Below are the code and all the weights of a small trained network. Each question names an input and a class and asks about switching units off, where a switched-off unit gives its printed mean instead of its output.

import numpy as np


def w(rows, s, z=0):
    codes = np.array(rows[::2]) - 128.0
    scale = np.full(codes.shape[1], s)
    scale[-1] = z or s
    return codes * scale


def norm(h):
    return h / np.sqrt((h * h).mean(-1, keepdims=True) + 1e-5)


def f(y):
    return np.maximum(y, 0)


def log_softmax(a):
    a = a - a.max(-1, keepdims=True)
    return a - np.log(np.exp(a).sum(-1, keepdims=True))


def net(x, mask):
    res = np.array(x, float).reshape(1, 7) / 4 @ E
    u = 0
    for l in range(2):
        y = f(norm(res) @ A[l][:, :-1].T + A[l][:, -1])
        res = res + np.where(mask[u : u + 8], y, B[l][:, -1]) @ B[l][:, :-1]
        u += 8
    return log_softmax(norm(res)[-1] @ U[:, :-1].T + U[:, -1])


A, B = {}, {}
E = w([
[126,129,128,129,127,128,129],'x0',
[46,85,156,94,111,246,104],'x1',
[129,129,127,130,125,129,128],'x2',
[91,254,235,150,19,138,79],'x3',
[132,128,126,132,126,131,125],'x4',
[130,128,129,129,129,129,127],'x5',
[101,178,16,2,31,118,79],'x6',
],0.0099)
A[0] = w([
[108,137,48,71,115,103,88,103],'0.n1',
[131,137,204,157,91,113,104,77],'0.n2',
[73,72,148,105,121,247,114,152],'0.n3',
[152,127,184,197,136,99,131,92],'0.n4',
[119,23,132,150,182,134,165,87],'0.n5',
[79,129,78,87,106,204,122,2],'0.n6',
[86,140,153,138,153,179,118,12],'0.n7',
[112,55,37,102,131,101,123,125],'0.n8',
],0.013,0.0063)
B[0] = w([
[210,157,113,132,104,149,171,197],'0.n1',
[176,174,153,117,157,126,185,181],'0.n2',
[57,84,100,129,180,212,147,250],'0.n3',
[170,119,182,61,176,112,113,191],'0.n4',
[108,129,39,205,157,97,38,227],'0.n5',
[163,132,153,42,177,93,48,174],'0.n6',
[109,84,143,202,69,66,122,151],'0.n7',
[164,105,152,96,117,168,251,216],'0.n8',
],0.012,0.011)
A[1] = w([
[195,114,51,145,146,70,159,62],'1.n1',
[170,212,69,180,61,59,94,2],'1.n2',
[81,72,230,221,166,167,168,114],'1.n3',
[44,148,145,56,142,168,50,146],'1.n4',
[106,40,97,82,176,156,205,4],'1.n5',
[127,143,143,48,10,194,159,101],'1.n6',
[64,157,129,62,89,160,36,40],'1.n7',
[92,214,87,87,98,96,86,32],'1.n8',
],0.012,0.0049)
B[1] = w([
[78,50,176,149,73,74,109,223],'1.n1',
[124,207,80,83,51,236,95,163],'1.n2',
[78,175,79,105,27,153,189,254],'1.n3',
[197,123,147,155,129,42,191,218],'1.n4',
[128,248,192,83,98,136,33,238],'1.n5',
[62,88,127,211,170,96,84,229],'1.n6',
[173,24,164,178,140,24,107,173],'1.n7',
[94,102,89,167,125,124,35,158],'1.n8',
],0.012,0.008)
U = w([
[114,23,138,191,168,14,86,252],'0',
[215,73,60,101,57,72,227,86],'1',
[27,84,39,188,224,198,132,51],'2',
[162,79,92,6,182,189,102,169],'3',
[193,212,190,142,167,70,173,167],'4',
[124,193,85,139,43,123,63,51],'5',
[19,164,172,140,98,183,220,77],'6',
],0.022,0.0034)

Each question gives the input, the list of numbers given to net, and the class t.
The units are the neurons (one row each of A and B). Each row of codes is followed by its name. A weight is (code - 128) times the scale printed after its matrix; where a second scale follows, it is the last column's (A, B and U).
mask holds one flag per neuron, layer by layer. A switched-off neuron (its flag False) gives its mean, the last column of its row in B, instead of its output. The means were averaged over made-up inputs and are rounded, as every weight is.
A unit's drop is (log p(t) with every unit on - log p(t) with that unit switched off) / (log p(t) with every unit on - log p(t) with every unit switched off).
unit that matters most: the unit with the biggest drop
top k neurons: the k neurons with the biggest drops, biggest first
top k neurons in layer l: the k neurons of layer l with the biggest drops, biggest first
drop when u is switched off: that unit's drop, to one decimal
input [-2,-2,2,8,-2,2,-1], class 4: unit that matters most => 0.n5
input [-7,-4,5,8,3,-2,0], class 4: top 4 neurons => 0.n5, 0.n2, 1.n3, 0.n4
input [0,1,8,7,8,-5,8], class 0: top 3 neurons => 1.n7, 1.n6, 0.n5
input [-8,1,3,-6,-4,-7,1], class 3: top 4 neurons => 0.n8, 1.n4, 1.n5, 1.n6
input [-1,6,5,0,-6,2,1], class 3: top 2 neurons => 0.n3, 0.n6
input [-4,0,4,0,-1,1,6], class 1: top 2 neurons => 0.n1, 0.n3
input [7,2,-3,0,-3,-1,-7], class 2: top 2 neurons => 0.n5, 0.n8
input [5,2,-6,1,8,7,7], class 0: top 2 neurons => 1.n6, 0.n6
input [-1,-1,-7,0,1,8,8], class 1: top 3 neurons => 0.n1, 0.n8, 1.n5
input [4,7,-6,-2,5,-6,1], class 3: top 2 neurons in layer 0 => 0.n6, 0.n3
input [-2,3,4,1,-7,3,-8], class 6: top 3 neurons => 1.n3, 1.n6, 0.n6
input [3,2,-1,0,1,-6,7], class 3: top 3 neurons => 0.n1, 0.n6, 0.n8
input [3,-7,2,3,-3,2,1], class 5: top 3 neurons => 0.n8, 1.n2, 0.n3
input [-4,1,-4,0,7,0,-6], class 2: top neuron in layer 0 => 0.n5
input [-6,-1,-6,-1,-7,-7,1], class 1: top 2 neurons in layer 0 => 0.n1, 0.n3
input [-3,2,0,1,2,-3,4], class 0: top 2 neurons in layer 0 => 0.n6, 0.n2
input [0,1,1,1,8,7,-7], class 6: top 3 neurons in layer 1 => 1.n3, 1.n6, 1.n4
input [3,-1,-3,0,4,1,3], class 1: drop when 0.n3 is switched off => 0.3
input [-4,7,6,2,-7,6,3], class 0: drop when 0.n6 is switched off => 0.2
input [-7,5,1,6,-1,5,2], class 0: drop when 0.n7 is switched off => 0.0
